Small tables with named rows and columns. After each table, cells are looked up by row and column.

ziga:
fields: rubuniv, genu, bop, zum, matin, zamiz, fadesim, leduruf, gomef
gimaru: [20.58, 3.40, -7.44, 19.60, -3.16, 23.44, -23.83, -36.04, -4.65]
liru: [9.42, -2.62, -6.27, 23.15, -30.48, 15.05, -38.03, -24.29, -28.53]
dadav: [-59.48, 46.42, -13.34, 25.89, -60.76, 51.76, -3.88, -40.69, 13.56]
kenat: [-19.77, 47.72, -31.86, -9.49, -17.66, 18.44, -27.97, 24.74, -3.67]
pefosen: [0.75, -14.69, 11.38, -16.25, -13.45, 52.14, -40.77, 8.50, 28.55]
vud: [-25.09, 16.49, -36.18, -30.29, -14.92, 32.82, -10.10, 67.32, 42.03]
latad: [21.29, -30.11, 13.18, -16.21, -13.31, 10.23, -11.21, -27.19, -11.91]
vitut: [15.36, 63.16, -52.81, -33.36, 36.49, 21.65, -21.32, 26.44, 25.10]
gogutib: [-11.11, -4.84, 12.76, 41.45, -25.85, 27.58, -7.00, -36.36, -35.13]
tuki: [-33.55, -20.78, 43.19, 4.35, -37.04, -29.43, 30.53, -10.16, 15.79]
migozes: [22.05, 33.41, 69.46, -1.04, 7.55, 1.92, -44.88, 25.19, -7.43]
mil: [-50.46, -30.77, -2.45, -17.25, 40.47, -26.64, 11.76, 90.24, 71.83]
remedu: [-10.05, -26.22, -1.79, -15.05, 11.52, -77.09, 32.83, 81.73, -68.49]
dag: [5.49, -31.98, -61.03, 78.77, 28.00, -25.19, -15.90, 44.11, -18.83]

What is the genu of gogutib in ziga?
-4.84
What is the matin of mil in ziga?
40.47
What is the rubuniv of gogutib in ziga?
-11.11
What is the bop of tuki in ziga?
43.19
What is the genu of migozes in ziga?
33.41
What is the zum of vitut in ziga?
-33.36
What is the rubuniv of vud in ziga?
-25.09
What is the genu of dadav in ziga?
46.42
What is the zamiz of tuki in ziga?
-29.43
What is the rubuniv of dadav in ziga?
-59.48
What is the bop of pefosen in ziga?
11.38
What is the matin of migozes in ziga?
7.55
What is the genu of dag in ziga?
-31.98
What is the bop of gimaru in ziga?
-7.44
What is the zum of kenat in ziga?
-9.49
What is the zum of pefosen in ziga?
-16.25
What is the zamiz of kenat in ziga?
18.44
What is the fadesim of pefosen in ziga?
-40.77
What is the matin of gogutib in ziga?
-25.85
What is the zum of gimaru in ziga?
19.60
Row with the largest genu: vitut

